Below is a small trained network, with its code and all its weights. Each question gives an input and a target symbol and asks what happens when units are switched off, that is, made to give their printed mean instead of their output.

import numpy as np


def w(rows, s, z=0):
    codes = np.array(rows[::2]) - 128.0
    scale = np.full(codes.shape[1], s)
    scale[-1] = z or s
    return codes * scale


def norm(h):
    return h / np.sqrt((h * h).mean(-1, keepdims=True) + 1e-5)


def softmax(a):
    e = np.exp(a - a.max(-1, keepdims=True))
    return e / e.sum(-1, keepdims=True)


def log_softmax(a):
    a = a - a.max(-1, keepdims=True)
    return a - np.log(np.exp(a).sum(-1, keepdims=True))


def net(x, mask):
    ids = ['ΦΩγδζηθμξπψ'.index(c) for c in x.split()]
    T = len(ids)
    res = E[ids] + P[:T]
    u = 0
    for l in range(3):
        r = norm(res)
        for j in range(3):
            rows = slice(3 * j, 3 * j + 3)
            q, k, v = (r @ M[l][rows].T for M in (Q, K, V))
            z = softmax(np.where(np.tri(T) > 0, q @ k.T / 3**0.5, -1e9)) @ v
            o = O[l][rows]
            res = res + np.where(mask[u + j], z, o[:, -1]) @ o[:, :-1]
        u += 3
    return log_softmax(norm(res)[-1] @ U[:, :-1].T + U[:, -1])


Q, K, V, O = {}, {}, {}, {}
E = w([
[223,66,88,93],'Φ',
[134,95,143,208],'Ω',
[139,100,134,182],'γ',
[115,61,104,209],'δ',
[128,188,204,185],'ζ',
[134,175,187,177],'η',
[181,176,61,179],'θ',
[89,106,209,66],'μ',
[205,128,105,93],'ξ',
[254,88,229,140],'π',
[94,166,159,24],'ψ',
],0.027)
P = w([
[212,180,255,133],'0',
[186,148,239,149],'1',
[178,133,227,158],'2',
[169,130,202,159],'3',
[161,119,181,147],'4',
[133,123,170,154],'5',
[117,116,154,141],'6',
[86,120,136,133],'7',
[64,117,128,134],'8',
[88,127,111,129],'9',
],0.0088)
Q[0] = w([
[60,142,161,222],'L0H1',
[129,192,180,74],'L0H1',
[93,178,124,118],'L0H1',
[75,184,184,79],'L0H2',
[141,115,139,146],'L0H2',
[95,115,252,42],'L0H2',
[157,69,144,24],'L0H3',
[111,215,206,87],'L0H3',
[186,80,176,143],'L0H3',
],0.016)
K[0] = w([
[190,171,181,218],'L0H1',
[63,162,200,18],'L0H1',
[54,152,86,189],'L0H1',
[236,105,222,112],'L0H2',
[174,139,104,100],'L0H2',
[234,67,251,50],'L0H2',
[98,21,239,41],'L0H3',
[234,206,242,58],'L0H3',
[30,106,121,77],'L0H3',
],0.011)
V[0] = w([
[2,92,123,168],'L0H1',
[110,142,15,139],'L0H1',
[169,183,155,136],'L0H1',
[190,212,147,127],'L0H2',
[138,117,241,199],'L0H2',
[6,142,63,171],'L0H2',
[171,192,108,122],'L0H3',
[187,135,150,111],'L0H3',
[46,99,82,75],'L0H3',
],0.0083)
O[0] = w([
[155,162,114,29,25],'L0H1',
[77,49,126,2,32],'L0H1',
[146,111,135,210,192],'L0H1',
[196,93,165,116,210],'L0H2',
[164,124,252,160,231],'L0H2',
[160,79,38,131,2],'L0H2',
[117,186,46,140,140],'L0H3',
[112,69,202,166,171],'L0H3',
[151,86,131,20,22],'L0H3',
],0.0075,0.0063)
Q[1] = w([
[133,114,92,250],'L1H1',
[75,99,144,128],'L1H1',
[110,100,48,219],'L1H1',
[195,11,129,158],'L1H2',
[228,53,46,188],'L1H2',
[84,189,222,77],'L1H2',
[55,80,216,104],'L1H3',
[130,240,180,17],'L1H3',
[120,219,153,41],'L1H3',
],0.015)
K[1] = w([
[166,82,137,254],'L1H1',
[152,88,178,152],'L1H1',
[218,116,130,197],'L1H1',
[175,66,48,109],'L1H2',
[110,82,34,162],'L1H2',
[181,136,236,175],'L1H2',
[213,103,176,182],'L1H3',
[119,213,244,97],'L1H3',
[127,205,224,103],'L1H3',
],0.016)
V[1] = w([
[122,147,88,82],'L1H1',
[59,111,206,77],'L1H1',
[115,124,150,179],'L1H1',
[123,165,52,106],'L1H2',
[133,58,69,116],'L1H2',
[94,43,166,58],'L1H2',
[37,94,137,143],'L1H3',
[248,129,113,141],'L1H3',
[169,53,109,125],'L1H3',
],0.017)
O[1] = w([
[125,188,194,119,4],'L1H1',
[218,159,132,41,102],'L1H1',
[140,73,107,160,226],'L1H1',
[178,142,88,214,27],'L1H2',
[221,85,159,221,52],'L1H2',
[140,145,251,147,22],'L1H2',
[71,68,134,107,92],'L1H3',
[208,197,156,174,221],'L1H3',
[181,160,206,116,131],'L1H3',
],0.013,0.012)
Q[2] = w([
[141,166,60,127],'L2H1',
[151,243,108,105],'L2H1',
[129,111,60,207],'L2H1',
[113,76,44,59],'L2H2',
[74,233,184,109],'L2H2',
[167,138,9,202],'L2H2',
[124,170,143,55],'L2H3',
[158,228,142,112],'L2H3',
[152,161,182,44],'L2H3',
],0.013)
K[2] = w([
[102,74,19,94],'L2H1',
[102,169,26,162],'L2H1',
[59,105,109,89],'L2H1',
[133,9,12,79],'L2H2',
[67,251,101,73],'L2H2',
[129,172,82,186],'L2H2',
[127,244,113,112],'L2H3',
[103,198,226,104],'L2H3',
[49,207,155,46],'L2H3',
],0.012)
V[2] = w([
[170,46,223,217],'L2H1',
[27,121,122,38],'L2H1',
[180,133,70,72],'L2H1',
[78,185,219,180],'L2H2',
[95,93,124,254],'L2H2',
[172,102,67,157],'L2H2',
[160,110,220,225],'L2H3',
[74,128,92,198],'L2H3',
[143,131,54,150],'L2H3',
],0.0084)
O[2] = w([
[195,145,81,221,207],'L2H1',
[62,163,126,135,47],'L2H1',
[113,53,170,83,82],'L2H1',
[63,135,168,180,153],'L2H2',
[40,137,160,78,254],'L2H2',
[128,118,135,43,169],'L2H2',
[40,30,217,137,192],'L2H3',
[135,183,188,28,203],'L2H3',
[180,254,187,92,158],'L2H3',
],0.0079,0.005)
U = w([
[128,120,126,146,71],'Φ',
[142,128,117,141,48],'Ω',
[100,202,143,168,109],'γ',
[99,151,129,151,111],'δ',
[136,7,115,138,81],'ζ',
[153,156,32,183,122],'η',
[147,103,109,143,137],'θ',
[110,126,105,63,255],'μ',
[143,91,106,98,210],'ξ',
[216,120,185,176,113],'π',
[189,205,125,132,93],'ψ',
],0.014,0.0052)

Each question gives the input, a string of symbols that net reads in full, and the target symbol t.
The units are the heads (3 rows each of Q, K, V and O). Each row of codes is followed by its name. A weight is (code - 128) times the scale printed after its matrix; where a second scale follows, it is the last column's (O and U).
mask holds one flag per head, layer by layer. A switched-off head (its flag False) gives its mean, the last column of its rows in O, instead of its output. The means were averaged over made-up inputs and are rounded, as every weight is.
A unit's drop is (log p(t) with every unit on - log p(t) with that unit switched off) / (log p(t) with every unit on - log p(t) with every unit switched off).
The circuit of an input: a set's keep is (log p(t) with only the set's units on - log p(t) with every unit switched off) / (log p(t) with every unit on - log p(t) with every unit switched off). Starting from all 9 units, units are removed one at a time, each time the one whose removal leaves the highest keep (on an exact tie, the one counted first), for as long as the keep stays at least 0.8.
circuit, biggest first: the units of the circuit, biggest drop first
most important unit: the unit with the biggest drop
which heads matter: for each layer, one digit per head in row order, 1 if its drop is at least 0.15 and else 0, layers parted by /
drop of u: that unit's drop, to one decimal
input μ ψ γ Φ, target π: circuit, biggest first	(L1H3)
input π ξ Φ θ Ω, target η: circuit, biggest first	(L0H2; L1H2)
input γ π θ γ, target η: circuit, biggest first	(L1H2; L2H3)
input θ γ ξ, target η: which heads matter	101 / 110 / 000
input θ η ξ ξ δ ζ ψ Ω γ ξ, target μ: circuit, biggest first	(L1H3; L0H3; L1H1)
input γ γ ξ, target ψ: which heads matter	111 / 111 / 111
input ξ Φ ξ, target π: which heads matter	100 / 001 / 000
input Ω Φ ζ ξ, target π: which heads matter	000 / 001 / 000
input γ γ δ γ γ μ ξ μ η Φ, target π: which heads matter	000 / 010 / 000
input Ω γ ζ γ ψ γ, target μ: circuit, biggest first	(L1H2; L0H1; L2H3)
input Φ δ θ γ δ ζ ξ γ, target ζ: circuit, biggest first	(L1H3; L0H1)
input Ω γ ξ, target ψ: which heads matter	111 / 111 / 111
input μ Φ γ, target π: which heads matter	000 / 001 / 000
input ξ ξ Ω ζ θ δ ξ δ Ω γ, target ζ: which heads matter	000 / 011 / 000
input ξ δ Ω Ω ξ, target ζ: most important unit	L0H1
input γ ξ γ ζ η θ η ζ Ω, target η: which heads matter	010 / 010 / 000
input ξ ξ ψ ζ θ Φ Ω, target π: which heads matter	000 / 011 / 000
input γ Φ ξ π μ, target π: drop of L1H1	0.3
input ξ η Ω ζ μ ζ Ω Φ γ, target π: drop of L2H3	0.0
input ψ Ω δ ζ η ξ, target ζ: most important unit	L0H2
input μ δ δ Ω, target ζ: drop of L1H2	0.1
